Below is a small trained network, with its code and all its weights. Each question gives an input and a class and asks what happens when units are switched off, that is, made to give their printed mean instead of their output.

import numpy as np


def w(rows, s, z=0):
    codes = np.array(rows[::2]) - 128.0
    scale = np.full(codes.shape[1], s)
    scale[-1] = z or s
    return codes * scale


def norm(h):
    return h / np.sqrt((h * h).mean(-1, keepdims=True) + 1e-5)


def f(y):
    return y / 2 * (1 + np.tanh(0.7978845608 * (y + 0.044715 * y**3)))


def log_softmax(a):
    a = a - a.max(-1, keepdims=True)
    return a - np.log(np.exp(a).sum(-1, keepdims=True))


def net(x, mask):
    res = np.array(x, float).reshape(1, 6) / 4 @ E
    u = 0
    for l in range(2):
        y = f(norm(res) @ A[l][:, :-1].T + A[l][:, -1])
        res = res + np.where(mask[u : u + 4], y, B[l][:, -1]) @ B[l][:, :-1]
        u += 4
    return log_softmax(norm(res)[-1] @ U[:, :-1].T + U[:, -1])


A, B = {}, {}
E = w([
[195,191,98,160,25,153,163],'x0',
[171,40,74,148,114,179,81],'x1',
[215,112,83,138,139,82,176],'x2',
[163,191,104,108,156,194,189],'x3',
[200,192,199,86,91,134,77],'x4',
[71,81,148,74,2,110,177],'x5',
],0.0049)
A[0] = w([
[134,109,52,187,209,187,159,49],'L0N1',
[132,163,131,159,231,139,23,70],'L0N2',
[253,157,147,80,111,57,44,72],'L0N3',
[105,242,113,141,182,143,85,4],'L0N4',
],0.0057,0.0029)
B[0] = w([
[192,131,217,254,56,38,35,189],'L0N1',
[95,128,215,82,120,137,154,250],'L0N2',
[108,174,144,85,107,202,136,237],'L0N3',
[229,143,169,127,92,139,144,168],'L0N4',
],0.0092,0.0023)
A[1] = w([
[179,161,195,145,191,111,107,3],'L1N1',
[121,99,122,121,79,84,116,74],'L1N2',
[89,54,218,115,136,60,71,131],'L1N3',
[33,122,132,71,179,123,255,133],'L1N4',
],0.0077,0.0045)
B[1] = w([
[163,228,254,61,90,148,100,157],'L1N1',
[204,153,187,153,133,126,112,131],'L1N2',
[142,108,41,154,112,112,174,254],'L1N3',
[109,122,117,79,102,182,96,221],'L1N4',
],0.0098,0.0046)
U = w([
[178,223,254,132,143,160,148,10],'0',
[157,50,49,253,152,93,183,221],'1',
[20,100,77,6,116,200,153,168],'2',
],0.0089,0.0011)

Each question gives the input, the list of numbers given to net, and the class t.
The units are the neurons (one row each of A and B). Each row of codes is followed by its name. A weight is (code - 128) times the scale printed after its matrix; where a second scale follows, it is the last column's (A, B and U).
mask holds one flag per neuron, layer by layer. A switched-off neuron (its flag False) gives its mean, the last column of its row in B, instead of its output. The means were averaged over made-up inputs and are rounded, as every weight is.
A unit's drop is (log p(t) with every unit on - log p(t) with that unit switched off) / (log p(t) with every unit on - log p(t) with every unit switched off).
The circuit of an input: a set's keep is (log p(t) with only the set's units on - log p(t) with every unit switched off) / (log p(t) with every unit on - log p(t) with every unit switched off). Starting from all 8 units, units are removed one at a time, each time the one whose removal leaves the highest keep (on an exact tie, the one counted first), for as long as the keep stays at least 0.8.
units of the circuit, in order: the units of the circuit, biggest drop first
unit that matters most: the unit with the biggest drop
top k neurons: the k neurons with the biggest drops, biggest first
top k neurons in layer l: the k neurons of layer l with the biggest drops, biggest first
drop when u is switched off: that unit's drop, to one decimal
input [-1,0,3,-3,5,2], class 2: unit that matters most : L0N3
input [7,-5,3,-5,-8,3], class 2: top 2 neurons in layer 1 : L1N4; L1N3
input [-4,-3,5,7,-3,0], class 0: top 3 neurons : L0N1; L1N1; L1N3
input [-1,-6,1,3,5,3], class 2: units of the circuit, in order : L0N1; L1N4
input [-2,7,-2,2,-2,-8], class 0: units of the circuit, in order : L1N1; L0N2
input [-2,-1,-3,8,-7,-8], class 0: units of the circuit, in order : L1N1; L0N1
input [-7,-8,4,-1,3,-1], class 2: top 2 neurons : L0N1; L1N4
input [-6,5,-4,4,-5,4], class 1: units of the circuit, in order : L0N1; L0N3; L1N3
input [8,5,-5,6,-2,0], class 1: top 2 neurons in layer 0 : L0N3; L0N2
input [-2,4,6,-8,4,-3], class 2: units of the circuit, in order : L0N3; L0N1
input [-4,5,-6,4,-4,-3], class 1: top 2 neurons : L0N1; L1N3
input [-3,6,6,-8,5,-1], class 2: top 2 neurons : L0N3; L0N1
input [-8,-3,4,-5,3,5], class 1: top 2 neurons in layer 0 : L0N2; L0N3
input [-6,7,1,-7,3,4], class 1: units of the circuit, in order : L1N3
input [-1,1,4,3,-3,-7], class 0: top 2 neurons : L1N1; L0N2
input [-7,-5,3,4,8,6], class 2: top 2 neurons in layer 0 : L0N1; L0N4
input [5,4,-1,7,-2,-1], class 1: top 3 neurons in layer 0 : L0N2; L0N3; L0N4
input [-5,-1,0,7,-4,-8], class 0: drop when L1N1 is switched off : 0.5
input [-2,-2,6,4,-5,-6], class 0: drop when L1N1 is switched off : 0.7
input [-4,-2,1,2,-4,0], class 1: units of the circuit, in order : L0N1
